Below are the code and all the weights of a small trained network. Each question names an input and a class and asks about switching units off, where a switched-off unit gives its printed mean instead of its output.

import numpy as np


def w(rows, s, z=0):
    codes = np.array(rows[::2]) - 128.0
    scale = np.full(codes.shape[1], s)
    scale[-1] = z or s
    return codes * scale


def norm(h):
    return h / np.sqrt((h * h).mean(-1, keepdims=True) + 1e-5)


def f(y):
    return y / 2 * (1 + np.tanh(0.7978845608 * (y + 0.044715 * y**3)))


def log_softmax(a):
    a = a - a.max(-1, keepdims=True)
    return a - np.log(np.exp(a).sum(-1, keepdims=True))


def net(x, mask):
    res = np.array(x, float).reshape(1, 8) / 4 @ E
    u = 0
    for l in range(4):
        y = f(norm(res) @ A[l][:, :-1].T + A[l][:, -1])
        res = res + np.where(mask[u : u + 6], y, B[l][:, -1]) @ B[l][:, :-1]
        u += 6
    return log_softmax(norm(res)[-1] @ U[:, :-1].T + U[:, -1])


A, B = {}, {}
E = w([
[120,110,161,81,124,142,130,157,125,109,63,141],'x0',
[118,119,103,109,145,126,141,119,140,143,134,144],'x1',
[121,121,105,104,148,132,137,111,144,153,136,139],'x2',
[95,135,118,87,138,117,7,102,78,88,169,138],'x3',
[142,97,121,132,128,85,85,148,113,176,113,94],'x4',
[132,102,151,120,37,140,116,118,71,174,144,192],'x5',
[140,125,151,107,111,134,111,90,160,136,133,112],'x6',
[95,46,153,134,142,161,130,137,152,138,178,111],'x7',
],0.012)
A[0] = w([
[163,75,128,127,156,58,89,149,117,203,106,93,57],'0.n1',
[123,117,145,141,109,142,148,101,126,143,142,115,4],'0.n2',
[144,128,129,175,152,209,135,83,135,77,132,195,35],'0.n3',
[99,84,193,121,138,102,158,192,145,134,249,111,14],'0.n4',
[126,131,165,110,58,129,160,134,77,158,169,255,29],'0.n5',
[182,153,92,253,146,128,132,48,97,157,237,110,12],'0.n6',
],0.0079,0.0026)
B[0] = w([
[108,123,174,231,193,136,171,108,197,54,68,231,204],'0.n1',
[109,160,106,174,86,110,157,180,102,185,141,163,116],'0.n2',
[55,142,103,177,146,38,103,88,193,116,130,211,162],'0.n3',
[53,121,95,177,70,141,144,2,91,119,120,112,187],'0.n4',
[87,163,174,115,197,100,117,141,142,210,163,85,252],'0.n5',
[213,88,206,28,148,149,180,113,73,73,76,169,247],'0.n6',
],0.0089,0.0048)
A[1] = w([
[69,9,92,91,69,134,148,117,128,161,145,80,190],'1.n1',
[192,78,161,193,94,67,79,146,125,254,162,177,68],'1.n2',
[170,183,142,225,141,162,106,106,150,121,126,228,95],'1.n3',
[155,103,112,161,83,171,224,166,149,165,148,108,3],'1.n4',
[189,172,85,86,110,67,142,72,58,156,42,123,89],'1.n5',
[149,240,54,106,59,55,136,115,92,178,90,126,45],'1.n6',
],0.0072,0.0032)
B[1] = w([
[95,141,129,195,125,180,132,86,13,113,64,124,231],'1.n1',
[148,208,165,135,202,50,149,98,140,174,187,114,253],'1.n2',
[54,129,153,130,98,40,116,2,175,167,124,219,197],'1.n3',
[217,184,51,125,38,125,63,181,130,96,159,143,184],'1.n4',
[133,36,103,206,159,220,196,59,132,74,87,141,222],'1.n5',
[73,125,136,198,72,168,87,80,46,144,57,39,192],'1.n6',
],0.008,0.0035)
A[2] = w([
[145,112,197,67,131,178,133,158,97,150,97,160,212],'2.n1',
[173,146,50,172,28,97,120,169,195,204,123,94,44],'2.n2',
[126,111,60,82,129,108,2,112,39,99,159,132,2],'2.n3',
[212,44,127,205,170,81,64,137,103,173,98,115,77],'2.n4',
[149,174,125,111,114,58,139,78,114,164,108,38,161],'2.n5',
[175,102,125,106,101,134,183,113,102,132,96,152,38],'2.n6',
],0.0082,0.0031)
B[2] = w([
[171,97,79,97,164,37,160,150,75,106,95,126,209],'2.n1',
[148,119,127,130,125,168,85,170,149,142,175,155,146],'2.n2',
[194,118,141,135,61,182,126,193,172,115,163,172,254],'2.n3',
[87,189,113,125,149,71,126,150,173,68,123,196,196],'2.n4',
[121,147,102,158,152,164,126,134,90,134,129,85,185],'2.n5',
[153,10,126,89,66,161,149,129,190,116,138,137,155],'2.n6',
],0.013,0.0049)
A[3] = w([
[154,150,129,138,69,138,207,165,201,178,122,117,68],'3.n1',
[171,149,132,199,133,101,185,133,109,207,101,88,161],'3.n2',
[1,181,154,44,60,95,178,81,195,125,127,180,26],'3.n3',
[94,189,211,111,115,115,179,80,132,61,235,182,210],'3.n4',
[191,209,71,139,149,180,130,88,139,91,80,114,76],'3.n5',
[165,118,115,119,224,77,161,184,84,7,132,50,253],'3.n6',
],0.0071,0.0036)
B[3] = w([
[151,173,126,104,142,127,6,179,157,123,138,171,151],'3.n1',
[88,128,107,84,75,160,77,175,138,101,178,104,184],'3.n2',
[95,155,161,143,155,80,129,140,151,81,64,149,162],'3.n3',
[149,144,96,141,125,79,145,179,157,134,79,99,254],'3.n4',
[74,78,176,146,110,166,97,115,119,183,181,144,167],'3.n5',
[141,105,143,69,144,130,141,93,114,173,162,91,251],'3.n6',
],0.011,0.0069)
U = w([
[219,137,108,86,44,208,64,243,222,94,167,186,124],'0',
[63,185,187,147,192,1,157,136,224,63,41,187,45],'1',
[121,161,177,93,199,117,129,150,117,204,162,14,254],'2',
[200,32,167,2,130,112,219,113,79,93,51,130,82],'3',
[36,78,107,243,63,218,137,60,73,101,57,82,45],'4',
],0.0087,0.0041)

Each question gives the input, the list of numbers given to net, and the class t.
The units are the neurons (one row each of A and B). Each row of codes is followed by its name. A weight is (code - 128) times the scale printed after its matrix; where a second scale follows, it is the last column's (A, B and U).
mask holds one flag per neuron, layer by layer. A switched-off neuron (its flag False) gives its mean, the last column of its row in B, instead of its output. The means were averaged over made-up inputs and are rounded, as every weight is.
A unit's drop is (log p(t) with every unit on - log p(t) with that unit switched off) / (log p(t) with every unit on - log p(t) with every unit switched off).
The circuit of an input: a set's keep is (log p(t) with only the set's units on - log p(t) with every unit switched off) / (log p(t) with every unit on - log p(t) with every unit switched off). Starting from the 12 units with the biggest drops (on a tie, the unit counted first), units are removed one at a time, each time the one whose removal leaves the highest keep (on an exact tie, the one counted first), for as long as the keep stays at least 0.8.
units of the circuit, in order: the units of the circuit, biggest drop first
top k neurons: the k neurons with the biggest drops, biggest first
k most important neurons of layer l: the k neurons of layer l with the biggest drops, biggest first
input [3,-2,-1,1,0,1,8,-5], class 4: top 2 neurons => [0.n6, 1.n6]
input [-7,-4,-1,-6,-2,-4,8,4], class 3: most important neuron of layer 1 => [1.n2]
input [-2,-5,8,7,-7,-7,7,-2], class 0: units of the circuit, in order => [0.n1, 2.n3, 0.n5]
input [-6,4,0,-3,-8,4,7,6], class 1: units of the circuit, in order => [0.n3, 3.n3]
input [-4,-3,5,6,5,-3,0,-6], class 0: top 2 neurons => [2.n3, 0.n4]
input [-6,8,4,-1,7,-5,-4,8], class 4: units of the circuit, in order => [0.n4, 1.n1]
input [5,0,2,-5,-7,-6,-4,8], class 4: units of the circuit, in order => [0.n6, 0.n4, 0.n1, 1.n1]
input [3,7,1,4,0,7,8,6], class 2: units of the circuit, in order => [0.n5, 1.n2]
input [4,-3,-4,1,4,-2,6,1], class 1: top 2 neurons => [0.n1, 0.n6]
input [6,-2,7,-4,7,-4,0,-8], class 4: units of the circuit, in order => [1.n5, 1.n6]
input [-6,6,1,-7,3,-1,1,-6], class 0: top 2 neurons => [1.n4, 3.n1]
input [8,8,-3,-6,3,8,-3,8], class 2: top 2 neurons => [0.n5, 0.n6]
input [-6,-7,3,3,-6,7,-3,5], class 2: top 2 neurons => [0.n5, 0.n1]
input [4,-4,5,-2,0,5,1,0], class 2: units of the circuit, in order => [0.n5]
input [5,-4,3,5,-5,-3,-7,-7], class 4: 2 most important neurons of layer 0 => [0.n6, 0.n1]
input [-1,6,3,4,7,6,1,-3], class 1: top 2 neurons => [0.n1, 2.n4]
input [6,3,3,3,-5,-7,0,-3], class 2: top 2 neurons => [3.n6, 0.n1]
input [4,-6,2,-5,-7,-8,6,-5], class 2: units of the circuit, in order => [0.n1, 3.n6, 3.n5]
input [5,7,-6,-5,1,1,-7,-7], class 4: top 2 neurons => [1.n6, 0.n6]
input [6,-1,4,2,6,-7,3,-5], class 2: 2 most important neurons of layer 0 => [0.n6, 0.n3]
